Each row is followed by its class.
[-403   46    8  -68    1 -603  -61  -85  -12 -140  417  -67  294 -119
  -64 -529  212  -33 -102  149   -1 -661  -34  409  217   -6 -381 -393
  282 -727   48  116  426 -688 -248 -114] | zupaz
[ 426  206   18 -404 -146  499 -125  199 -366  -46  -38 -243 -115   98
  -52   59    8  294  220  168  100  295  -23 -685 -244  174  -83  136
 -540  440  -79  -84 -173  393 -129  239] | tov
[   2   31  -14 -292   64  -47  109  317    4   84  152 -148   92  154
   83  -71  200  152  -16 -148  -79   15   77   67   86  -16  -80  -31
  -41 -123  -46  124  119 -134  234  133] | Firus
[ -37 -174  163   79  -62 -136   28  122  151 -138   66  -34   33   10
  -91  -47   -7   27   15   35   59   56  -97 -111   23  161  140   90
   -4  -18  -27 -115    6  -55  -17 -108] | fif
[  88  -73  120  168 -137  106  246 -281  249 -153   79  165  -76   44
 -192   21   -1  211    7  -64  151   -8  -30  -43   72 -107  -25  181
 -114  122  105  -99 -105  -12    1  103] | kal
[  63 -163  291 -115  -69  345  231    5  108    8 -155  -70  111  -84
 -217   73  134  121   13 -109 -138   30  143 -192 -119 -159  154   14
  -98  198 -103   49   -9   80    0   43] | kal
[  38    2  378 -258   35   74   74  489 -263  103  -84  -88  -49   34
  -58  247   94   50  166   76 -284   61 -182 -193  -32  -76   58   30
 -243  168 -133   83   73    4   33   55] | baf
[-162   -2  139 -647   26   67 -326  520  122  201  553  109  383  -88
   34 -308  178  212 -169  326  226 -153  587 -472 -180  -74 -244  134
  307 -294 -288 -373  346   31 -110 -120] | zupaz
[ -53 -194  145   50   -7  -66   45   42  234  -35   56  -66  -25  -56
  -95   60   -6    5   46   -3   84   12   33 -142  -14  108  117   45
  -37   22  -67  -38  -16  -41  -59 -105] | Fovid
[  42   95   73   80  108  -45   94  -90 -214 -167   14 -113   48  -21
  -32  -76  167   83   14   27 -161  139   41   -5 -156  -83  201 -106
 -109  165  284  -36 -180   10 -215  -51] | sina
[ 101 -167  430   -4  -84  301  134  202   16 -140  -63   22  -12 -109
 -323   44   91  431  -24   52  165  179  144 -390    1 -145   26  337
    3  227  -37 -119 -216  124   14   76] | kal
[ 200  -69   39  249   63  323  244 -255  227  -75 -410   15 -170 -136
 -189  -66  -85   26  185 -130  280   -6  -25   48 -150  159 -307   29
 -116  369 -289   21 -175  279 -173  114] | fif
[ 175   63 -317  244    9 -366 -242  211  106 -128 -272 -516  -19  606
  197   73  -24  -40  155  106  226  366  -79 -305  161  526 -341  208
   61   65 -103  -15  297  297  367  354] | zupaz
[  98  -25  -40   86   79  161  303 -241  125 -331   -9  -61  -14  -79
 -169 -102  193  261 -143 -325  136   60  -51  275  183 -164  -64 -133
 -104   87   19  -39   79 -115  164  304] | Firus
[-364  140 -246 -469  157 -269   18   44 -113   91  364 -133  578 -148
  192   48  393 -114  191  189 -273 -452  183  218  325  102  -80   71
  517   77  129   17  -71    9  -25 -212] | zupaz
[  78   98 -301 -240  -21 -111 -155   92 -193   17  403 -157   48   84
  163  292  122  322  275  500 -381  236   52 -732  -54  899  164  547
  131  427  -32 -493  171  307  125 -153] | tov
[ 220 -134   21   65 -101  527  187 -365  184 -156  260 -235  292  138
  -93 -329  549  -89 -181 -343 -125    1 -116 -162  142  -53  280  -92
 -265  -43 -166 -314  748 -352  204  455] | kavuf
[ -29 -144 -276  161  -63  -50  270 -331 -413 -329  200 -355  157  259
 -179 -459  337  589   37  174   78   20   39  -29  -90  422 -272 -152
 -368  288  -60    4  153   45 -358  115] | Fovid
[-101 -113 -556 -240  -81 -584  -96  260  479 -139  466 -230   84   96
   51 -129  176 -279  122    5  167 -531 -129  -58  385  457 -330 -322
  151  -28 -513 -220  507 -201 -293  -24] | Fovid
[  -9   91  152  133   12  -42   -3 -108 -285 -175 -289  -13  -52   29
  117   36 -160   37   63   93  -67  199  -67   68 -279  209   -9   29
  -27  151  141  -11 -138  322  -67  -98] | Firus
[  17  145  268  -89  150   88  -93  421 -249   59 -187 -116  100  -50
  -14  123   22   14   13  -54 -111   16   13 -113 -112 -219   55  143
  -96   -8    1  104 -119  -67   66   92] | Fovid
[ -37  210  -55 -333   -6  -74  -55  239    4  222   15  -43  304 -110
   43   22  111 -215  149    0  -67 -315   84  -53   25  -14   12  -44
 -112   63   25   -3 -241 -127  -45 -136] | Fovid
[  -6  -23 -577  163  -11 -439 -307  227  109 -158 -222 -289  155  391
  298 -415  -44   62  -45  -32  591  289  120    8  -68  458 -445 -135
  424 -134 -319  102  441 -109  -10   43] | kavuf
[-198  -37  311 -265  257  -49  -67  533  423  -10  -23   37  207 -220
  -41   51  123  141 -178 -303  415 -107  324   54  142 -227 -110  201
  132  -38 -209   55 -158 -151   11  115] | zupaz
[-107   99  105   34   87  -68  214   55 -245 -174  -61  -16  180   11
  127 -130    3  125  -63   64 -164   72   35  195 -141  110  -54   25
   92  -17   90   37 -101  153   91 -119] | fif
[ -47  130  -88  163  154 -102    5  -83 -172  -62 -110 -174   82  134
  253 -101  -45    9 -106   43   -9  210  165  119 -228  217   14   48
  105   66   94   67  -94  225 -146  -76] | tov
[ -55   64 -449   22 -187 -823  -67  -11  509   -6  222 -250  110  129
   66 -308  -31 -303  105  237   -5 -420   27  178  -10  208 -388 -516
  262 -329  116  236  -74 -298 -492 -505] | fif
[ -51   37  226 -174   39 -172   36  382  215   19  -34 -185   51   84
  101  152  -96 -262  139  143  -60  -92   -1  -66  -75 -190  -64 -125
    9 -185 -101  206   47   89    8 -132] | zupaz
[ -96  109 -268  191  230 -787 -499 -104  659  -51   -6  160 -335 -115
   81 -128  142 -203  -46   12  791 -559  203  523  240 -163 -277 -384
 -126 -199 -127  285  338 -642 -272  307] | kavuf
[-184   80   44 -259  -19  172  -97  129 -245  198 -151   38   45 -413
   51  278 -224  -24  131   17 -510   73 -244   39   90  263  129  491
  338 -136 -274  -75   17  382  609 -279] | tov
[ 275   -8  -12 -256  122   80 -182  466  328 -127   35 -518  -81  126
 -106  -21  349 -108  -61 -152  -67   40 -156 -290  -17  -99  171 -467
 -492 -103 -273  186  601 -578   10  408] | kavuf
[  51  257  306  267 -236  401  413 -346 -417   33  -80   84   13  120
  301 -145 -594  141  -49   94 -374  100 -204  227 -453   45 -290   75
 -288 -480  322   41 -463  477  145 -243] | zupaz
[-417 -272 -136 -543  104 -751 -471  193  152 -147  369 -578  271 -131
 -141 -319  368 -163  -38  162  337 -114   -8  100  335  384 -192 -360
  493  -85 -454  -91  277   41 -717  -62] | Firus
[ -70    3    8 -212  112 -167 -196  258  175  218  240  115  107 -222
 -198  -75  168 -115   62  118   91 -290  111 -138   80 -192  135  103
  140 -148  -81   60  104 -499  -86 -107] | kavuf
[-410 -270  464 -489  120 -325  -58  245  463 -669  129 -260  194 -440
 -383   33  437  292  -36 -101   15 -188  -18 -222  261  168 -131 -129
  144 -319 -306  238  576 -426  250  166] | kavuf
[  19   65 -469 -373  181  -97 -196  128 -408 -436   -1 -564  400  314
 -127 -453  397  507 -232 -332  -67  505  257 -283  -67  254 -367 -232
   98   32  -68  164  581  212 -299  452] | sina
[-113  -63  290 -141   32 -147  -98  220 -134  -15  -36  -11   58 -131
  -80  -17   61  136   63  110   35  -58  -22   88   24 -211   29  -17
   32 -242  -57  168  125 -113  -19   69] | kavuf
[ 118   90  493  -35  199  178   24  310  -63   62 -150   80 -299  -57
  107  182 -187   98 -104   -1   37  218   55  119 -203 -561   57  -58
 -225 -293 -122  203   29  140   50  270] | tov
[ 171    0   41 -455 -307   94  237  676 -260 -199  -42 -635  380  272
  260   -8  129  118  111   44 -357  315  -82 -525  -36  611 -156  279
  324  215 -333  -82   59  583  402 -115] | Fovid
[ -62   17  -58   40   27  -69  192 -107 -110  -65   53  -23  133  -30
   70  -71   81    7  -12   23 -205   34    2  154  -91   91  173 -100
  -33  129   74 -113 -226   88 -130 -177] | zupaz
[   0   44   98   83   74  198  325   68 -320  100   99   63   73  231
  114 -105   81  314  -15   -7 -109  165   76   35 -107  -39    2  147
 -224   55    6  -81  -81  108  -27   86] | baf
[-102 -136   57  -42  -19 -126   77   61  184  -95   44 -131  106   -9
  -41   40   42   55  -24  -34  -17   62   61  -92   37  148   40   25
   86   24  -79  -40  -19   86  -32 -129] | Firus
[  19  171  -41   25   56   -1  -28  -81 -248 -117 -225  -20   -9   48
  127   -2 -142   19   55  121  -52  160   -3   25 -309  111  -92  -76
 -124  159  127   88 -219  317 -145  -65] | sina
[ 107   52  232 -179   29  423   40  316   95   93 -260  -13   99  -64
  -14   22   31   74    0 -180   26   28   69   -6  -70 -170 -170   39
 -192   65 -130   51 -141  175  152  149] | kal
[ -47 -138  100   37 -358 -350 -219   22  269 -552 -137  -32   77 -283
 -235  210   83   11  258  150 -110 -297 -500 -280  333  395 -113   82
  214  -66   89  -51   19 -346  235  -82] | baf
[ -52  -99   86  170   -2 -165   39   53  167   37   72  -46  -16   58
   30   -3  -65  -53   26   47  132   26   37  -64  -16  108   95   39
  -25  -45   22  -35  -53  -92 -107 -162] | Fovid
[ -94  101 -104  -42   50 -304  -60  286   84  109 -151   43  129  -17
   -5  134 -114 -184  167   87 -184 -192  -29   74   70  -72 -150   98
  207 -178   23  210   16   -6  212 -168] | baf
[ -31  110   68 -100  135 -121 -151  563 -251   67    5  -84  194  286
   68   -2  111  179   40  158 -148  284  134 -369  -70  104   94  173
  -46  -21  198   31  146  -48    5  -48] | sina
[ -98 -108  171  -42   33  -85   44  217  206  -89   80  -63   78  -18
  -13  -17    4   64  -49  -88  117    7   54  -52   18    9   38   50
  -11  -79 -115  -47   -7  -32  -56  -41] | zupaz
[ -40 -128   86   50   36  -65   50  112  130   41   15  -91   24   13
  -20   25  -27  -31   51   10   35   42   37  -77  -29   78   88   -1
  -31   28  -96  -18  -13    7  -78  -69] | kal
[ 166 -114   15  104 -218 -184  153  -18  487 -199 -150 -206  -62  184
 -214  179  -59 -233  208  140  -32  -53 -169 -211  142  -26    6 -107
  -19   37  129  226   57   21   84 -101] | fif
[ 106 -159    0   47 -301  -89  260 -276  396  -60  208  -80  -20   14
 -280 -155   45 -276  111   87 -268 -346 -262  154  161 -233  -24 -198
   96 -358  195  239  176 -184  102 -194] | kavuf
[   6 -308  246  120 -116    8  258  -81   16 -145  135   97   -7 -275
 -335 -158  244  371    2  -82  211 -131   -9   64  323   19    8  225
  299   76 -157 -240  305 -258  186   94] | Fovid
[ 129 -204 -304  339 -436 -394  411 -341  464  -59  -36 -144 -413  376
  103   70 -240  114  193  198  476 -128 -161   94  170  683 -322  135
  -40  404 -188  203  -46  -19  365 -186] | fif
[ 225  306 -318   49 -124  112  131   19 -385  334  306  -14  340  542
  133  102   94 -115  345  312 -318  122 -120 -520  115  179  328  287
 -399  229  734 -139 -383 -240  233 -171] | fif
[ 160 -301  264   71 -202  398  514 -406  188  -79  233  123 -287   61
 -398   34   97  480  101  138  295  -29  151 -361   30  -38    0  237
 -426  313  -19   82 -105   19   56  163] | Fovid
[-210  135 -594 -370   93 -297 -433   -9  163  200  436  257  230  -69
  105  -76  106  -99 -151    5   93 -333  188 -101  241  316 -398  -63
  195 -103  -51   84  251 -441  -79  -59] | fif
[-274  -20  233 -370  220  -15 -240  344  -57  175  -38   69  363 -338
 -123   53  196   52    6 -229    4  -53  182  -27   47 -191  111   85
   63   30 -118 -127  -60  -58 -152  -18] | sina
[ -86   99 -159  144  111 -128   81  -12 -101   24  -91  -12   57   20
  108  -43   -3 -100   83   43  -50 -121   11  229  -91  156 -101  -83
   58  176  125   28 -183  -21 -119 -229] | Fovid
[ -28  238 -361  172   48 -213 -157 -191 -405  201  201  -50 -237  441
  147 -311 -251  139    6  513  317  134  243 -233 -128  423 -488  257
   58 -169  126  202  -36  187  -51  -49] | Fovid
[ -92 -112  378 -111  110  -88  -44  233  338   42  -18  -18  -11  -77
  -80 -106  -10  -83  -53 -161  398 -105  177   18  100 -252 -142 -144
  159 -388  -15  272  154 -394   -6   94] | fif
[-446 -104  -47 -253  -60 -490 -350   64  707 -607  -53 -122  179 -269
  -60    5  -78 -101 -162 -312  557 -395 -111   48  417  467 -703   -5
  527 -234 -383   63  132  -28 -160   59] | Fovid
[ -74 -186   60   78   26 -184  -54   93  146  -29   18  -62  -24  -37
  -25    7  -20   23   24   46  104   52    0  -45   -5  159   55   76
   71   13 -142  -58   75   39    0  -63] | sina
[-110  130   81   -5  178 -390 -260  212  -40  269   16  133  -74  -89
  -31   16   55  -24   75  206   88 -276  138  191   77 -381  -50  -65
   37 -367   97  284  143 -486   45   39] | tov
[ -31 -188   45  -45  124   40  300   19  441  -62  -64  -89  -19 -190
 -264  201   70  122  -45 -218 -200  -38   51   52  195 -108 -117 -130
   59  -89 -253  144  218  -42  280  150] | kal
[ 169 -142   67  -43 -355  121  395 -335  -27 -577  141 -194   55   96
 -385 -197  372  242  -18  127 -404 -191 -199 -161  167 -240  -93 -323
  -87 -228  189  242  174 -176  263  246] | fif
[-244  -20  391 -157  118  -14   96  346 -173   39  -80  159   43 -181
  -85  116  -43  133   39   22 -145 -164  113   32  -57 -187  -66  144
   66 -119   40  180 -335   89   47 -130] | kavuf
[ -13 -126   95    0  -52  -53   84   66  283 -115   37 -145    6   58
   10   37  -47    5  -32  -50   50  112  -15  -72    1  109   93   33
  -31  -31  -68   -2  -27   67   77  -21] | kal
[  38  272 -776  387  137  -36  168 -793   36  171  -42  218   40 -138
   38 -231   95 -217  -41 -114   67 -535  180  607   69 -268 -109 -486
 -156   35  156  124 -191 -417 -127   59] | kavuf
[-208 -313  271  215  231   82  -14  -30  -61   48  177   32 -132 -164
 -104  189  207  -67  -20   82 -421  100 -297   48  121  -94  408 -302
 -163 -111 -193 -148  271 -247 -449  -33] | Firus
[-324   49    1 -210  305   20 -447  272  -68  -19  142  120  477 -567
 -169 -164  267  -51 -180 -250  105 -453  -88  387  336 -289  199   78
  324 -220 -277 -584  260 -364 -268  201] | Fovid
[  19  -10   79  125   -8   28   77 -294 -173  268   -3  135  -96 -123
 -169    2  138   57  185  182 -152 -181    8  118  -45 -270  268  -42
 -329   60  102  119  -84 -195  -94  -21] | sina
[-104   51  448  -75    8  106  156  301 -390   35 -160   17  244 -205
   31  -34  -22  266   13   44 -340   67  -24   91 -146  -51  126  263
   94 -196  -56  -96 -143  179  119  -87] | baf
